M =
[[  8  15   3 -16  19   6   3 -19  17  -5 -29]
 [-33   8   7   6 -29 -15  -6 -29  -9  -5 -33]
 [-18 -15 -31 -21 -26  25  -9  38 -14 -22  -8]]
Report the 2nd entry on the main diagonal.
Answer: 8
Report the entry just right of the centre entry.
Answer: -6
The second largest entry: 25
Report the top entry of the column that holds the largest entry.
Answer: -19
The entry directly above the centre entry is 6
Report the 5th entry from the end, reading row by row.
Answer: -9
Report the second entry on the diagonal from the top-right corner.
Answer: -5
Report the smallest entry in the last row.
Answer: -31
The last entry, reading row by row is -8
Report the 1st entry on the diagonal from the top-right corner.
Answer: -29
Report the entry directly above -18.
Answer: -33
The top-left entry is 8
The smallest entry in the last column -> -33
The entry directly above 38: -29
Report the entry in the bottom-left corner.
Answer: -18

Read these off the matrix that follows.
1) Give the entry just right of -3.77.
2) Give the entry just right of -2.19.
3) Give the entry just right of -0.97.
4) Give the entry just right of 0.29.
5) Give the first entry in reading order.
array([[-2.19, -3.77,  3.68,  0.39,  2.92, -2.25,  4.57, -2.90, -1.84,
         1.10, -2.96, -5.88,  2.05, -3.48, -2.20],
       [ 1.25, -1.38,  0.53,  3.33, -2.14,  2.99,  2.81, -0.25,  0.02,
        -4.35,  3.13, -3.32, -1.89,  1.56,  2.32],
       [ 2.12,  4.95, -2.44,  0.13,  2.83, -1.20,  0.59, -0.17,  2.97,
         1.44,  1.75,  1.18, -3.57,  1.22, -2.03],
       [ 2.61,  2.54, -0.97,  0.64, -0.03, -1.84, -1.30,  0.62,  1.36,
         0.29,  1.28,  0.03,  2.66,  1.54, -4.13]])
1) 3.68
2) -3.77
3) 0.64
4) 1.28
5) -2.19

arr =
array([[ 1.20,  0.05, -0.01, -1.62,  0.37, -1.71, -1.32,  0.36,  0.13,
         0.73, -1.83,  1.50,  1.16, -0.14,  1.73],
       [ 0.11,  0.75, -0.01, -0.25, -0.11, -0.09,  0.54, -0.17,  0.32,
         0.64, -0.26, -0.60,  0.37,  0.36,  0.46],
       [ 0.01, -0.19,  0.07,  0.02, -0.10,  0.30, -0.38, -0.40, -0.50,
        -0.01,  0.51,  0.10,  0.36, -0.70,  0.39],
       [-0.67,  0.77,  0.68,  0.25, -0.20,  1.36, -0.38, -0.06,  0.27,
        -0.46, -0.68, -0.64,  0.16,  0.20, -1.39],
       [-0.29, -0.44,  0.52,  1.16, -0.85, -0.17, -1.80, -0.67, -0.69,
         2.02, -0.37, -0.86, -2.28,  0.32, -1.99],
       [ 0.47, -0.14, -0.43,  0.16, -0.07,  0.09, -0.69, -0.41, -0.39,
        -0.10,  0.30,  0.02,  0.43, -0.78,  0.18],
       [ 0.62, -0.52, -0.40,  0.37,  0.12,  0.30, -0.99, -0.66, -0.46,
        -0.07,  0.03, -0.30,  0.48, -0.42,  0.41],
       [-0.60,  1.05,  0.95, -0.08, -0.08,  1.64, -0.47,  0.32,  0.71,
        -0.68, -0.88, -0.80,  0.43,  0.27, -1.93],
       [-0.58, -0.64,  0.30,  1.51, -1.35,  0.37, -2.64, -0.98, -1.37,
         3.11, -0.50, -0.86, -2.71, -0.18, -2.84],
       [-0.36, -7.16, -0.65,  3.00, -0.89, -2.98, -4.58,  1.58, -0.26,
        -7.74,  6.86,  6.79, -5.21, -5.08, -1.38]])
The entry just left of the smallest entry -> -0.26
The entry just left of -4.58 is -2.98
The largest entry: 6.86
The entry just right of -5.08?
Answer: -1.38
The minimum is -7.74

Questions about the row below.
1) Which number is the 3rd smallest entry?
2) Which number is the entry just right of the largest entry?
3) Which number is the first entry from the left?
[-2.14  5.58  4.98 -7.44  0.84]
1) 0.84
2) 4.98
3) -2.14

array([[ 2.13,  2.09,  1.10, -1.19,  1.04,  2.89,  4.11,  3.39,  2.38,
         2.38, -0.31, -1.99,  4.78],
       [-0.58,  1.74,  4.41, -4.61, -4.54, -5.85, -4.35, -7.16, -2.92,
        -2.41,  2.61, -7.38, -0.02],
       [-6.05, -0.22, -7.16,  2.03, -0.54, -2.38, -1.66, -4.44, -0.90,
        -6.85, -4.75, -4.85,  0.01],
       [ 1.74,  5.07, -3.75, -7.35, -1.20,  1.12,  0.88, -0.66, -5.74,
         1.37, -0.07,  3.33, -1.99],
       [ 2.52, -0.12, -3.22, -5.11,  6.16,  2.11,  0.29,  1.54, -2.57,
         2.68,  5.65,  1.18,  1.64]])
The entry at the centre -> -1.66
The entry just right of the smallest entry? -0.02
The entry just left of the largest entry is -5.11
The entry just right of 2.09? 1.10
The minimum: -7.38
The entry just right of -0.90 is -6.85
The entry just right of -3.75? -7.35
The maximum? 6.16

Questions about the matrix below. Rows and columns are numbered from 1.
1) The bottom entry of the column that holds the largest entry?
2) The entry in row 1 and column 2?
3) The minimum?
4) The entry directly below 3.54?
5) The entry in the bottom-right corner?
6) The bottom-left entry?
7) The entry directly below the largest entry?
8) The entry at row 3, column 3?
[[-2.15  4.22 -5.26 -3.52 -0.57]
 [-3.03  3.54 -5.16 -1.39 -1.91]
 [-2.40  4.32 -5.47 -3.34 -0.87]
 [-2.63  4.33 -5.62 -3.05 -1.17]
 [-2.98  4.08 -5.61 -2.24 -1.67]
 [-3.04  3.83 -5.44 -1.80 -1.83]]
1) 3.83
2) 4.22
3) -5.62
4) 4.32
5) -1.83
6) -3.04
7) 4.08
8) -5.47

grid =
array([[-1.07,  5.06,  6.85,  7.02],
       [-1.51, -2.03, -2.16, -2.03],
       [ 2.46, -1.10, -2.52, -2.83],
       [ 2.56, -0.18, -1.25, -1.50],
       [ 0.76, -0.31, -0.34, -0.55],
       [ 1.68,  1.01,  1.08,  0.93],
       [ 1.03,  2.70,  3.35,  3.36],
       [-0.85, -1.02, -1.40, -1.30],
       [-1.69, -1.79, -1.77, -1.53],
       [-1.11, -1.12, -1.43, -1.31],
       [ 1.18,  3.13,  4.11,  4.16]])
Read off the entry in the bottom-right corner.
A: 4.16
Read off the entry directly below -1.51.
A: 2.46
Read off the entry directly below the smallest entry.
A: -1.50
Read off the first entry, reading row by row.
A: -1.07
The entry directly above the smallest entry is -2.03
Read off the third entry in reading order.
A: 6.85
The largest entry in the last column: 7.02
Read off the second entry on the diagonal from the top-right corner.
A: -2.16
Read off the last entry of the smallest entry's row.
A: -2.83
Read off the entry directly above -1.40.
A: 3.35
Read off the second-last entry, reading row by row.
A: 4.11
The third-last entry, reading row by row is 3.13
Read off the third entry on the diagonal from the top-right corner.
A: -1.10
Read off the entry directly below -1.25.
A: -0.34
The entry directly below -0.85 is -1.69
Read off the entry in the bottom-left corner.
A: 1.18
Read off the entry directly above -1.12.
A: -1.79
Read off the entry directly above 1.03.
A: 1.68
The entry directly below 5.06 is -2.03
Read off the second entry, reading row by row.
A: 5.06
The entry just left of -0.18 -> 2.56
The entry just left of -1.31 -> -1.43
Read off the fifth entry from the end, reading row by row.
A: -1.31

Questions about the row below.
1) Report the entry just left of 2.79.
2) Report the entry just right of 2.79.
3) Report the entry just left of -2.55.
[-2.92,  2.79, -2.91,  1.45, -3.09, -5.50,  2.86,  1.66,  0.92, -4.51,
  2.57, -2.55,  1.08,  1.50]
1) -2.92
2) -2.91
3) 2.57
